Here is a tiny trained network, its code and every weight. The questions are about switching its units off for an input and a class, where a switched-off unit gives its printed mean instead of its output.

import numpy as np


def w(rows, s, z=0):
    codes = np.array(rows[::2]) - 128.0
    scale = np.full(codes.shape[1], s)
    scale[-1] = z or s
    return codes * scale


def norm(h):
    return h / np.sqrt((h * h).mean(-1, keepdims=True) + 1e-5)


def f(y):
    return y / 2 * (1 + np.tanh(0.7978845608 * (y + 0.044715 * y**3)))


def log_softmax(a):
    a = a - a.max(-1, keepdims=True)
    return a - np.log(np.exp(a).sum(-1, keepdims=True))


def net(x, mask):
    res = np.array(x, float).reshape(1, 4) / 4 @ E
    u = 0
    for l in range(3):
        y = f(norm(res) @ A[l][:, :-1].T + A[l][:, -1])
        res = res + np.where(mask[u : u + 8], y, B[l][:, -1]) @ B[l][:, :-1]
        u += 8
    return log_softmax(norm(res)[-1] @ U[:, :-1].T + U[:, -1])


A, B = {}, {}
E = w([
[189,144,27,127,98,121,1,129],'x0',
[23,119,168,41,55,109,98,144],'x1',
[70,122,27,144,120,165,200,165],'x2',
[130,127,127,129,126,124,130,127],'x3',
],0.0099)
A[0] = w([
[97,99,43,127,46,194,114,173,26],'L0N0',
[64,126,23,145,71,108,120,182,2],'L0N1',
[175,178,181,132,200,119,126,53,110],'L0N2',
[229,126,16,169,155,140,60,110,69],'L0N3',
[101,124,77,75,33,103,32,173,39],'L0N4',
[24,103,205,29,88,123,177,132,77],'L0N5',
[55,137,3,155,108,217,204,222,183],'L0N6',
[167,122,191,224,217,180,228,118,158],'L0N7',
],0.0069,0.0064)
B[0] = w([
[10,195,173,48,98,175,152,95,160],'L0N0',
[33,157,214,53,126,180,140,133,157],'L0N1',
[87,120,175,58,157,200,146,142,165],'L0N2',
[88,140,221,212,27,221,178,188,228],'L0N3',
[66,177,111,71,208,55,127,16,194],'L0N4',
[201,171,131,251,74,209,136,166,208],'L0N5',
[129,58,3,92,114,98,214,135,255],'L0N6',
[110,68,111,7,206,54,45,73,218],'L0N7',
],0.0075,0.0079)
A[1] = w([
[83,127,41,234,39,178,232,230,105],'L1N0',
[107,111,150,69,99,142,154,193,98],'L1N1',
[167,97,213,122,156,58,114,130,75],'L1N2',
[118,242,200,124,155,26,29,68,1],'L1N3',
[187,136,254,231,88,147,129,163,83],'L1N4',
[210,107,96,166,181,86,65,70,54],'L1N5',
[218,196,202,241,116,184,87,153,97],'L1N6',
[135,168,175,152,79,145,88,89,119],'L1N7',
],0.008,0.006)
B[1] = w([
[250,125,215,134,206,203,15,231,245],'L1N0',
[136,137,154,211,164,143,142,88,138],'L1N1',
[135,162,131,129,104,180,116,175,153],'L1N2',
[204,44,108,202,115,89,150,150,170],'L1N3',
[2,190,106,61,100,100,201,28,197],'L1N4',
[110,183,143,180,107,162,134,128,137],'L1N5',
[17,157,161,42,106,119,235,49,197],'L1N6',
[89,109,57,203,83,97,141,121,162],'L1N7',
],0.0092,0.011)
A[2] = w([
[138,54,39,106,157,89,183,117,52],'L2N0',
[148,59,83,126,155,87,174,90,48],'L2N1',
[159,80,35,163,157,19,160,108,64],'L2N2',
[129,160,168,50,219,76,33,61,83],'L2N3',
[158,109,127,148,85,37,27,125,91],'L2N4',
[70,214,1,48,173,159,62,163,1],'L2N5',
[127,85,124,99,98,148,136,145,109],'L2N6',
[165,125,156,105,167,178,164,155,107],'L2N7',
],0.0091,0.0042)
B[2] = w([
[136,204,124,198,100,28,47,52,199],'L2N0',
[137,129,108,198,54,105,142,107,165],'L2N1',
[134,104,40,144,187,55,147,69,223],'L2N2',
[181,106,123,169,86,241,124,254,255],'L2N3',
[172,127,83,175,210,50,151,118,206],'L2N4',
[64,172,245,189,98,107,168,43,222],'L2N5',
[162,139,157,139,155,128,95,69,148],'L2N6',
[191,82,114,167,65,97,42,144,253],'L2N7',
],0.0084,0.0036)
U = w([
[233,109,166,123,162,234,95,230,145],'0',
[3,210,177,96,95,156,157,62,218],'1',
[168,104,43,162,164,17,110,83,4],'2',
],0.013,0.0016)

Each question gives the input, the list of numbers given to net, and the class t.
The units are the neurons (one row each of A and B). Each row of codes is followed by its name. A weight is (code - 128) times the scale printed after its matrix; where a second scale follows, it is the last column's (A, B and U).
mask holds one flag per neuron, layer by layer. A switched-off neuron (its flag False) gives its mean, the last column of its row in B, instead of its output. The means were averaged over made-up inputs and are rounded, as every weight is.
A unit's drop is (log p(t) with every unit on - log p(t) with that unit switched off) / (log p(t) with every unit on - log p(t) with every unit switched off).
The circuit of an input: a set's keep is (log p(t) with only the set's units on - log p(t) with every unit switched off) / (log p(t) with every unit on - log p(t) with every unit switched off). Starting from the 12 units with the biggest drops (on a tie, the unit counted first), units are removed one at a time, each time the one whose removal leaves the highest keep (on an exact tie, the one counted first), for as long as the keep stays at least 0.8.
circuit, biggest first: the units of the circuit, biggest drop first
unit that matters most: the unit with the biggest drop
k most important neurons: the k neurons with the biggest drops, biggest first
top k neurons in layer l: the k neurons of layer l with the biggest drops, biggest first
drop when u is switched off: that unit's drop, to one decimal
input [6,0,7,-4], class 0: circuit, biggest first	[L1N0]
input [0,7,3,8], class 0: circuit, biggest first	[L0N5 L1N0]
input [7,-8,-1,0], class 1: 2 most important neurons	[L0N6 L1N6]
input [1,8,-6,-4], class 2: 3 most important neurons	[L0N3 L1N3 L0N4]
input [-8,-1,-2,-1], class 0: 2 most important neurons	[L0N7 L0N3]
input [-4,0,8,-5], class 2: 3 most important neurons	[L0N6 L0N3 L0N7]
input [3,2,-5,-2], class 2: 2 most important neurons	[L1N3 L1N0]
input [7,1,2,0], class 1: 4 most important neurons	[L0N4 L0N5 L0N0 L2N5]
input [-6,-7,1,3], class 2: 2 most important neurons	[L1N0 L2N0]
input [7,2,7,-3], class 1: 2 most important neurons	[L0N4 L2N5]
input [-5,-4,0,2], class 0: top 2 neurons in layer 0	[L0N7 L0N6]
input [-5,1,7,4], class 0: 2 most important neurons	[L1N0 L0N4]
input [-5,0,-8,-4], class 0: 2 most important neurons	[L0N3 L0N7]
input [0,4,3,-2], class 0: unit that matters most	L0N5
input [8,7,-5,-1], class 2: drop when L1N0 is switched off	0.2
input [7,2,-8,6], class 2: drop when L1N0 is switched off	0.2
input [-6,8,2,-2], class 0: drop when L1N0 is switched off	0.5
input [8,2,2,3], class 1: drop when L0N4 is switched off	2.3
